Here is a tiny trained network, its code and every weight. The questions are about switching its units off for an input and a class, where a switched-off unit gives its printed mean instead of its output.

import numpy as np


def w(rows, s, z=0):
    codes = np.array(rows[::2]) - 128.0
    scale = np.full(codes.shape[1], s)
    scale[-1] = z or s
    return codes * scale


def norm(h):
    return h / np.sqrt((h * h).mean(-1, keepdims=True) + 1e-5)


def f(y):
    return y / 2 * (1 + np.tanh(0.7978845608 * (y + 0.044715 * y**3)))


def log_softmax(a):
    a = a - a.max(-1, keepdims=True)
    return a - np.log(np.exp(a).sum(-1, keepdims=True))


def net(x, mask):
    res = np.array(x, float).reshape(1, 6) / 4 @ E
    u = 0
    for l in range(3):
        y = f(norm(res) @ A[l][:, :-1].T + A[l][:, -1])
        res = res + np.where(mask[u : u + 5], y, B[l][:, -1]) @ B[l][:, :-1]
        u += 5
    return log_softmax(norm(res)[-1] @ U[:, :-1].T + U[:, -1])


A, B = {}, {}
E = w([
[119,124,150,133],'x0',
[193,223,192,49],'x1',
[197,3,139,62],'x2',
[60,129,119,72],'x3',
[127,128,128,128],'x4',
[125,127,135,129],'x5',
],0.0058)
A[0] = w([
[104,199,150,62,80],'0.n0',
[151,147,117,37,80],'0.n1',
[18,129,79,17,100],'0.n2',
[4,130,118,1,3],'0.n3',
[121,138,115,87,10],'0.n4',
],0.008,0.0049)
B[0] = w([
[113,134,97,122,217],'0.n0',
[110,114,115,113,187],'0.n1',
[138,113,205,186,251],'0.n2',
[246,139,163,189,196],'0.n3',
[120,154,204,72,67],'0.n4',
],0.014,0.0022)
A[1] = w([
[254,96,140,138,140],'1.n0',
[50,205,113,152,68],'1.n1',
[184,188,117,200,145],'1.n2',
[196,213,174,18,114],'1.n3',
[157,23,153,44,5],'1.n4',
],0.0098,0.0023)
B[1] = w([
[166,179,145,152,254],'1.n0',
[97,122,172,44,197],'1.n1',
[201,137,191,116,217],'1.n2',
[99,9,56,191,253],'1.n3',
[100,213,166,49,210],'1.n4',
],0.013,0.0052)
A[2] = w([
[67,73,130,170,162],'2.n0',
[203,87,91,88,99],'2.n1',
[66,249,152,183,1],'2.n2',
[140,241,174,153,159],'2.n3',
[161,139,113,2,151],'2.n4',
],0.009,0.0051)
B[2] = w([
[210,87,69,79,219],'2.n0',
[14,96,253,82,157],'2.n1',
[73,186,180,83,126],'2.n2',
[71,129,90,138,255],'2.n3',
[27,180,157,151,233],'2.n4',
],0.0057,0.004)
U = w([
[65,191,164,64,252],'0',
[111,9,50,145,108],'1',
[222,166,163,184,17],'2',
],0.014,0.0024)

Each question gives the input, the list of numbers given to net, and the class t.
The units are the neurons (one row each of A and B). Each row of codes is followed by its name. A weight is (code - 128) times the scale printed after its matrix; where a second scale follows, it is the last column's (A, B and U).
mask holds one flag per neuron, layer by layer. A switched-off neuron (its flag False) gives its mean, the last column of its row in B, instead of its output. The means were averaged over made-up inputs and are rounded, as every weight is.
A unit's drop is (log p(t) with every unit on - log p(t) with that unit switched off) / (log p(t) with every unit on - log p(t) with every unit switched off).
The circuit of an input: a set's keep is (log p(t) with only the set's units on - log p(t) with every unit switched off) / (log p(t) with every unit on - log p(t) with every unit switched off). Starting from the 12 units with the biggest drops (on a tie, the unit counted first), units are removed one at a time, each time the one whose removal leaves the highest keep (on an exact tie, the one counted first), for as long as the keep stays at least 0.8.
units of the circuit, in order: the units of the circuit, biggest drop first
top k neurons: the k neurons with the biggest drops, biggest first
k most important neurons of layer l: the k neurons of layer l with the biggest drops, biggest first
drop of u: that unit's drop, to one decimal
input [6,0,-4,6,2,-5], class 2: units of the circuit, in order	0.n3
input [-3,-7,-7,0,3,7], class 0: top 4 neurons	1.n3, 1.n1, 2.n2, 0.n1
input [4,-5,-8,-8,-2,-3], class 0: top 2 neurons	1.n3, 0.n3
input [-8,-1,-7,8,-3,7], class 2: 2 most important neurons of layer 0	0.n3, 0.n2
input [0,-4,-4,5,5,0], class 2: units of the circuit, in order	0.n3, 1.n3, 1.n4
input [-6,6,-5,7,-5,-5], class 2: top 3 neurons	0.n3, 0.n2, 1.n2
input [-4,-3,6,-7,5,-6], class 2: top 3 neurons	1.n0, 1.n1, 0.n1
input [5,8,-6,1,3,-5], class 1: top 2 neurons	1.n3, 1.n4
input [0,-1,-6,-6,4,3], class 0: units of the circuit, in order	1.n1, 0.n3
input [6,1,-1,-1,8,5], class 0: top 2 neurons	0.n3, 1.n3
input [-6,6,1,7,6,3], class 2: top 3 neurons	0.n3, 0.n2, 1.n0
input [-3,-2,-3,8,-1,3], class 2: drop of 0.n3	0.1
input [-3,7,-4,5,-4,-4], class 1: drop of 1.n3	0.9
input [1,4,8,-2,1,-3], class 0: most important neuron of layer 1	1.n4
input [-7,8,-3,0,4,-5], class 1: drop of 1.n3	0.7
input [-3,5,-3,4,1,-6], class 1: drop of 1.n3	0.8
input [3,6,-4,0,-6,-2], class 1: 2 most important neurons of layer 1	1.n3, 1.n4
input [0,-2,7,7,-4,-2], class 0: 3 most important neurons of layer 1	1.n4, 1.n3, 1.n2
